Below are the code and all the weights of a small trained network. Each question names an input and a class and asks about switching units off, where a switched-off unit gives its printed mean instead of its output.

import numpy as np


def w(rows, s, z=0):
    codes = np.array(rows[::2]) - 128.0
    scale = np.full(codes.shape[1], s)
    scale[-1] = z or s
    return codes * scale


def norm(h):
    return h / np.sqrt((h * h).mean(-1, keepdims=True) + 1e-5)


def f(y):
    return np.maximum(y, 0)


def log_softmax(a):
    a = a - a.max(-1, keepdims=True)
    return a - np.log(np.exp(a).sum(-1, keepdims=True))


def net(x, mask):
    res = np.array(x, float).reshape(1, 7) / 4 @ E
    u = 0
    for l in range(2):
        y = f(norm(res) @ A[l][:, :-1].T + A[l][:, -1])
        res = res + np.where(mask[u : u + 10], y, B[l][:, -1]) @ B[l][:, :-1]
        u += 10
    return log_softmax(norm(res)[-1] @ U[:, :-1].T + U[:, -1])


A, B = {}, {}
E = w([
[189,149,184,132,148,68],'x0',
[128,126,128,128,129,128],'x1',
[190,145,126,149,150,204],'x2',
[128,128,129,128,130,129],'x3',
[128,128,130,128,127,128],'x4',
[130,178,132,4,116,146],'x5',
[129,128,127,128,127,128],'x6',
],0.011)
A[0] = w([
[3,102,79,111,103,89,150],'L0N1',
[140,134,168,125,142,90,116],'L0N2',
[165,91,121,224,117,73,50],'L0N3',
[56,122,137,229,104,37,91],'L0N4',
[62,80,106,246,128,137,67],'L0N5',
[97,92,140,96,109,5,105],'L0N6',
[152,168,160,154,114,152,3],'L0N7',
[164,119,148,137,133,122,121],'L0N8',
[137,100,140,230,141,137,117],'L0N9',
[99,121,102,135,104,225,39],'L0N10',
],0.013,0.0024)
B[0] = w([
[163,59,207,143,34,171,241],'L0N1',
[148,174,91,164,133,126,171],'L0N2',
[81,124,237,130,191,216,223],'L0N3',
[141,43,118,37,197,106,245],'L0N4',
[162,117,3,116,59,71,254],'L0N5',
[79,226,90,136,176,82,231],'L0N6',
[147,107,159,90,118,106,150],'L0N7',
[168,92,122,108,101,144,157],'L0N8',
[116,221,176,216,73,104,227],'L0N9',
[40,194,101,103,195,74,222],'L0N10',
],0.019,0.009)
A[1] = w([
[187,131,173,152,139,174,116],'L1N1',
[138,124,82,66,159,85,84],'L1N2',
[157,114,109,147,121,116,111],'L1N3',
[252,126,77,95,93,141,114],'L1N4',
[131,91,204,114,68,174,71],'L1N5',
[53,116,87,121,233,221,79],'L1N6',
[190,59,106,97,96,138,29],'L1N7',
[190,125,145,134,126,159,130],'L1N8',
[183,83,131,109,240,120,38],'L1N9',
[115,161,37,201,155,136,3],'L1N10',
],0.02,0.0033)
B[1] = w([
[191,74,63,181,182,142,188],'L1N1',
[141,138,87,217,110,172,254],'L1N2',
[119,122,72,79,149,162,147],'L1N3',
[92,104,184,51,148,56,206],'L1N4',
[112,178,180,119,111,230,223],'L1N5',
[127,5,97,117,80,99,237],'L1N6',
[91,70,33,162,115,112,193],'L1N7',
[165,98,142,179,161,118,170],'L1N8',
[151,173,220,15,137,109,207],'L1N9',
[136,238,144,112,146,105,222],'L1N10',
],0.025,0.0081)
U = w([
[74,10,52,83,69,103,129],'0',
[116,251,85,153,134,68,244],'1',
[169,76,191,20,205,42,181],'2',
[220,109,175,222,197,201,6],'3',
[86,144,195,106,64,241,74],'4',
],0.016,0.0024)

Each question gives the input, the list of numbers given to net, and the class t.
The units are the neurons (one row each of A and B). Each row of codes is followed by its name. A weight is (code - 128) times the scale printed after its matrix; where a second scale follows, it is the last column's (A, B and U).
mask holds one flag per neuron, layer by layer. A switched-off neuron (its flag False) gives its mean, the last column of its row in B, instead of its output. The means were averaged over made-up inputs and are rounded, as every weight is.
A unit's drop is (log p(t) with every unit on - log p(t) with that unit switched off) / (log p(t) with every unit on - log p(t) with every unit switched off).
unit that matters most: the unit with the biggest drop
k most important neurons: the k neurons with the biggest drops, biggest first
k most important neurons of layer l: the k neurons of layer l with the biggest drops, biggest first
drop when u is switched off: that unit's drop, to one decimal
input [-2,-2,7,-8,-4,8,3], class 0: 2 most important neurons => [L0N1, L0N5]
input [5,-5,0,5,-2,7,6], class 1: 3 most important neurons => [L0N3, L0N1, L0N4]
input [4,-3,-7,1,8,4,-1], class 1: unit that matters most => L0N6
input [6,-8,-1,1,-5,-8,2], class 2: 3 most important neurons => [L0N4, L0N3, L0N1]
input [2,-6,-2,3,5,8,1], class 1: 2 most important neurons of layer 1 => [L1N5, L1N6]
input [-7,-5,-8,6,4,3,6], class 4: 2 most important neurons => [L0N1, L1N5]
input [4,-2,-6,7,-3,-7,1], class 2: 3 most important neurons => [L0N4, L0N3, L1N9]
input [-2,-2,7,-1,-3,5,-1], class 0: 2 most important neurons => [L1N6, L0N5]
input [-5,-4,1,-3,-6,-3,-3], class 1: 2 most important neurons => [L0N10, L0N9]
input [2,-6,-4,-4,7,-2,-6], class 2: 2 most important neurons => [L0N4, L1N9]
input [5,-8,2,-8,6,-5,-6], class 3: 3 most important neurons => [L0N3, L0N9, L1N1]
input [-3,-7,5,3,6,3,8], class 0: 4 most important neurons => [L1N6, L0N5, L0N9, L0N6]
input [-1,4,8,7,-2,6,-8], class 0: 2 most important neurons of layer 0 => [L0N5, L0N1]
input [6,3,3,-5,-7,-5,5], class 3: unit that matters most => L0N9
input [-5,4,-8,4,-6,1,4], class 4: 2 most important neurons of layer 0 => [L0N1, L0N5]
input [-1,1,4,1,-7,5,-4], class 0: 4 most important neurons => [L0N9, L0N5, L0N1, L1N6]
input [0,2,4,-5,-7,7,7], class 0: 3 most important neurons => [L0N9, L0N1, L0N4]
input [1,0,-4,3,8,6,4], class 1: 4 most important neurons => [L0N6, L0N3, L1N6, L1N5]
input [-4,2,0,4,-7,7,-6], class 4: 4 most important neurons => [L0N5, L0N6, L0N4, L1N5]
input [1,1,-5,6,3,-2,-6], class 2: 3 most important neurons of layer 0 => [L0N4, L0N3, L0N6]
input [1,5,0,2,-7,-6,3], class 2: 2 most important neurons => [L0N4, L0N1]
input [5,-2,-7,-7,8,1,5], class 1: most important neuron of layer 1 => [L1N2]
input [-1,4,0,4,3,1,-6], class 4: 3 most important neurons of layer 0 => [L0N1, L0N5, L0N6]
input [2,3,1,-1,-7,-4,7], class 3: 3 most important neurons of layer 0 => [L0N3, L0N9, L0N10]
input [3,6,-8,-1,3,-6,-7], class 2: 2 most important neurons of layer 0 => [L0N4, L0N3]
input [0,3,-8,-8,-5,2,2], class 4: 3 most important neurons of layer 0 => [L0N1, L0N5, L0N10]
input [4,-3,3,6,-5,-2,-1], class 3: unit that matters most => L1N1
input [-6,7,-4,-3,-6,7,-4], class 4: 2 most important neurons of layer 0 => [L0N1, L0N5]
input [-2,-3,-2,-1,1,8,-2], class 4: drop when L0N5 is switched off => 2.5
